Here is a tiny trained network, its code and every weight. The questions are about switching its units off for an input and a target symbol, where a switched-off unit gives its printed mean instead of its output.

import numpy as np


def w(rows, s, z=0):
    codes = np.array(rows[::2]) - 128.0
    scale = np.full(codes.shape[1], s)
    scale[-1] = z or s
    return codes * scale


def f(y):
    return y / 2 * (1 + np.tanh(0.7978845608 * (y + 0.044715 * y**3)))


def softmax(a):
    e = np.exp(a - a.max(-1, keepdims=True))
    return e / e.sum(-1, keepdims=True)


def log_softmax(a):
    a = a - a.max(-1, keepdims=True)
    return a - np.log(np.exp(a).sum(-1, keepdims=True))


def net(x, mask):
    ids = ['ΛΠΩαβδεζθστφψ'.index(c) for c in x.split()]
    T = len(ids)
    res = E[ids] + P[:T]
    r = res
    for j in range(3):
        rows = slice(3 * j, 3 * j + 3)
        q, k, v = (r @ M[0][rows].T for M in (Q, K, V))
        z = softmax(np.where(np.tri(T) > 0, q @ k.T / 3**0.5, -1e9)) @ v
        o = O[0][rows]
        res = res + np.where(mask[j], z, o[:, -1]) @ o[:, :-1]
    y = f(res @ A[0][:, :-1].T + A[0][:, -1])
    res = res + np.where(mask[3:27], y, B[0][:, -1]) @ B[0][:, :-1]
    return log_softmax(res[-1] @ U[:, :-1].T + U[:, -1])


Q, K, V, O, A, B = {}, {}, {}, {}, {}, {}
E = w([
[143,35,202],'Λ',
[133,146,108],'Π',
[137,106,105],'Ω',
[144,149,113],'α',
[105,126,228],'β',
[117,150,117],'δ',
[87,203,213],'ε',
[207,204,168],'ζ',
[138,185,135],'θ',
[158,134,178],'σ',
[249,170,234],'τ',
[136,145,116],'φ',
[163,188,63],'ψ',
],0.018)
P = w([
[39,246,164],'0',
[183,146,43],'1',
[189,148,63],'2',
[174,145,108],'3',
[174,158,88],'4',
[156,160,127],'5',
],0.011)
Q[0] = w([
[113,96,57],'h0',
[163,192,102],'h0',
[83,90,254],'h0',
[131,215,140],'h1',
[219,108,124],'h1',
[122,148,147],'h1',
[75,82,159],'h2',
[137,150,151],'h2',
[62,115,174],'h2',
],0.016)
K[0] = w([
[69,98,92],'h0',
[119,138,158],'h0',
[164,50,109],'h0',
[82,250,149],'h1',
[77,83,107],'h1',
[150,192,108],'h1',
[205,64,57],'h2',
[27,53,122],'h2',
[170,82,52],'h2',
],0.012)
V[0] = w([
[55,114,173],'h0',
[93,120,103],'h0',
[178,149,155],'h0',
[103,68,113],'h1',
[151,140,254],'h1',
[129,50,142],'h1',
[159,89,141],'h2',
[211,105,162],'h2',
[186,103,96],'h2',
],0.015)
O[0] = w([
[180,142,146,131],'h0',
[129,195,143,103],'h0',
[116,147,1,175],'h0',
[135,191,129,32],'h1',
[241,74,195,172],'h1',
[255,162,118,3],'h1',
[194,3,109,57],'h2',
[116,46,33,78],'h2',
[94,44,119,53],'h2',
],0.0069,0.017)
A[0] = w([
[60,126,87,188],'n0',
[160,230,111,16],'n1',
[176,174,102,185],'n2',
[196,49,133,176],'n3',
[120,8,178,227],'n4',
[147,110,154,122],'n5',
[170,117,95,179],'n6',
[149,168,45,143],'n7',
[99,151,203,97],'n8',
[105,184,197,58],'n9',
[133,193,180,81],'n10',
[142,146,104,74],'n11',
[101,168,94,94],'n12',
[173,239,94,185],'n13',
[90,36,114,222],'n14',
[39,139,117,162],'n15',
[120,115,158,166],'n16',
[159,177,97,86],'n17',
[66,25,147,78],'n18',
[131,127,87,184],'n19',
[144,150,47,251],'n20',
[120,146,169,166],'n21',
[199,105,127,239],'n22',
[170,167,146,9],'n23',
],0.013,0.0022)
B[0] = w([
[102,154,196,197],'n0',
[107,108,80,233],'n1',
[36,85,189,164],'n2',
[86,140,108,148],'n3',
[90,159,43,146],'n4',
[159,98,70,132],'n5',
[135,121,255,138],'n6',
[180,143,146,174],'n7',
[141,70,31,195],'n8',
[187,117,121,230],'n9',
[115,70,139,221],'n10',
[163,85,163,135],'n11',
[250,90,148,191],'n12',
[76,45,198,250],'n13',
[198,177,113,146],'n14',
[175,153,166,217],'n15',
[73,115,148,133],'n16',
[141,135,42,165],'n17',
[169,115,147,141],'n18',
[94,113,161,140],'n19',
[125,190,157,168],'n20',
[100,182,37,168],'n21',
[124,211,117,147],'n22',
[148,49,7,158],'n23',
],0.0051,0.021)
U = w([
[99,168,44,8],'Λ',
[49,94,144,181],'Π',
[94,124,117,35],'Ω',
[143,111,174,61],'α',
[177,48,236,4],'β',
[47,117,62,161],'δ',
[53,9,91,72],'ε',
[76,174,38,28],'ζ',
[85,102,136,111],'θ',
[152,104,163,151],'σ',
[182,205,2,191],'τ',
[99,113,129,90],'φ',
[37,190,212,189],'ψ',
],0.0089,0.0027)

Each question gives the input, a string of symbols that net reads in full, and the target symbol t.
The units are the heads (3 rows each of Q, K, V and O) and the neurons (one row each of A and B). Each row of codes is followed by its name. A weight is (code - 128) times the scale printed after its matrix; where a second scale follows, it is the last column's (O, A, B and U).
mask holds one flag per unit, heads first, then neurons. A switched-off unit (its flag False) gives its mean, the last column of its rows in O or B, instead of its output. The means were averaged over made-up inputs and are rounded, as every weight is.
A unit's drop is (log p(t) with every unit on - log p(t) with that unit switched off) / (log p(t) with every unit on - log p(t) with every unit switched off).
The circuit of an input: a set's keep is (log p(t) with only the set's units on - log p(t) with every unit switched off) / (log p(t) with every unit on - log p(t) with every unit switched off). Starting from the 12 units with the biggest drops (on a tie, the unit counted first), units are removed one at a time, each time the one whose removal leaves the highest keep (on an exact tie, the one counted first), for as long as the keep stays at least 0.8.
circuit, biggest first: the units of the circuit, biggest drop first
top k neurons: the k neurons with the biggest drops, biggest first
which heads matter: for each layer, one digit per head in row order, 1 if its drop is at least 0.15 and else 0, layers parted by /
drop of u: that unit's drop, to one decimal
input ψ ε ψ θ, target ψ: top neuron => n23
input ψ θ ψ ε Ω, target ψ: circuit, biggest first => n8, h1, n23, n9
input ψ ψ σ ψ δ, target ψ: top 2 neurons => n0, n23
input ε ε Ω ψ δ, target ε: which heads matter => 101
input ψ ε τ, target ψ: top 4 neurons => n8, n23, n9, n1
input ψ τ δ Π, target ψ: circuit, biggest first => h1, n23, n0, n8
input ε ψ θ, target ε: top 3 neurons => n23, n13, n10
input β σ ψ, target β: which heads matter => 010
input τ ψ θ ψ δ, target τ: top 2 neurons => n13, n14
input ε Π Π ε δ Π, target ε: top 2 neurons => n23, n13
input ε σ ψ ψ ψ Π, target ε: which heads matter => 101
input ψ σ ψ φ, target ψ: top 2 neurons => n23, n0
input ψ ε Π, target ψ: top 2 neurons => n8, n23
input ε ε δ ψ α φ, target ε: top 4 neurons => n23, n13, n10, n8
input ψ τ ψ ψ ψ, target ψ: top 2 neurons => n0, n23
input ψ Π ψ ζ α φ, target ψ: top neuron => n0
input ε ε ζ, target ε: drop of n4 => 0.0
input ε ψ ε ε φ, target ε: drop of h2 => 1.1
input ψ α τ ε ψ Λ, target τ: drop of n14 => 0.1
